[6655 8182 8625 2700 9002 7505] yields 7505, 6655

[-584 -439  769  316 -750] yields -750, -584

[[ 70 562 307 606 862  64 263]
 [408 589 436 572 868 560 307]
 [636 126 337  97 978 519 216]] yields 263, 636

[550 132 751 915 444] yields 444, 550

[8620 6732 9864 4140 2774] yields 2774, 8620

[60 36 24 77 34] yields 34, 60

[[26 28 49 73 42 46]
 [80 64 56 23 78 28]
 [75 27 37 34 65 72]] yields 46, 75
---
array([[8621, 5586, 3225, 9738],
       [8578, 5602, 3306, 9651],
       [8016, 5337, 3726, 8777]]): 5337

array([[135, 155,  69, 132, 138, 141],
       [137, 182, 143, 131, 117,   7],
       [129, 200, 139, 135, 138, 144]]): 135

array([[7771, 6657, 1454, 9330, 7473, 7524],
       [6440, 7078, 5928, 7708, 6788, 6494],
       [5585, 8410, 7799, 5543, 6405, 5727]]): 5543

array([[459, 613, 721, 244, 482],
       [975, 560, 693, 294, 722],
       [386, 497, 274, 246, 484]]): 274

array([[9946, 6534, 1862, 6039, 9100],
       [7037, 8490, 7733, 5835, 5751],
       [4744, 4100, 3613, 7577, 7583]]): 3613

array([[ 18,  25,   3,   0, -10],
       [-18,   6,  17,  -6,  30],
       [ 31, -32, -49,  32, -43]]): -49

array([[7, 2, 0, 6],
       [0, 6, 7, 3],
       [2, 5, 5, 5]]): 5

array([[543, 413, 489, 528, 794, 523, 604],
       [553, 449, 518, 600, 645, 534, 543],
       [261, 375, 311, 209, 141, 268, 243]]): 141

array([[ 21,  11,  28,  39,  46],
       [ 21,  40,  18, -14, -12],
       [ 20,  25,  13, -39, -22]]): 13

array([[-27,  20,  44,  29,  -5],
       [ -1,   8,  44,  34,  23],
       [ -2,   2,   0,  31, -11]]): 0
---
[[105 114 103 106 109 109 110]
 [167 204  58  28 111  19  96]
 [187  61 190 131 111 184 130]] ⇒ 190

[[5067 4682 6945 7736]
 [8104 6080 9061 2458]
 [6754 3526 6335 5729]] ⇒ 6335

[[2 3 3 1 5]
 [6 4 6 4 5]
 [7 5 4 5 4]] ⇒ 4

[[180 170 186 852 128 899 706]
 [180 317 404 561 315 832 526]
 [180 328 440 519 410 648 514]] ⇒ 440

[[ 25  30 -11  14  -2]
 [-15  27  -8  24   8]
 [ -7 -15 -26 -21  -8]] ⇒ -26

[[ 93 108 223 177 134]
 [ 55  97 136  54 187]
 [171  13 180  12 245]] ⇒ 180
---
[[ -9  -8  20   3  13 -17  29]
 [ 22  -1   0 -31  12  -8 -33]
 [ -8 -11  19 -22  25 -24 -19]] ==> -8

[ -4 -14  -8   6 -17  33] ==> -4

[[-15   2 -12   7]
 [-15 -24  34  20]] ==> -15

[ 17 -23  -1  33 -45   0] ==> 17

[[ 33  33 -36 -34  33]
 [ 24 -18 -35 -35  35]
 [-17  33  36 -32 -29]] ==> -17

[ -8 -32   1  15   0  -7] ==> -8
---
[-37 -40   2  23 -38  33  34] --> -37, 34

[ 28 -28   6 -32] --> 28, -32

[[ 25  -9  21  32   3 -23]
 [ 32 -20 -42  12  21 -39]] --> 25, -39

[-27  28  36  11  31  23] --> -27, 23

[ 35  25 -40  40] --> 35, 40

[[ -5 -30  10  22  -5   3 -15]
 [ -9 -22   7  26  -9   5 -18]
 [ -9 -12  14  33   0  17 -23]] --> -5, -23
---
[-0.117, -0.015, 0.155, -0.147, -0.008] | -0.015
[-1.32, 1.82, 1.21, -0.20, 0.26, -1.51] | 1.82
[-14.1, 17.2, 5.5, 11.8, -1.8, 6.0] | 17.2
[-9.2, -2.0, -9.0, -11.6, 12.7] | -2.0
[1.1, -0.4, 0.8, -1.0] | -0.4
[-0.065, 0.027, 0.146, -0.105, 0.008, -0.099] | 0.027
[-10.2, -8.6, 9.5, -17.2, -3.5] | -8.6
[-13.9, -3.8, 0.9, 4.8, 16.1, -15.2] | -3.8
[190.2, 177.1, 141.8, 1.1, -119.7, -58.2] | 177.1
[2.2, -7.7, -15.6, 15.5] | -7.7
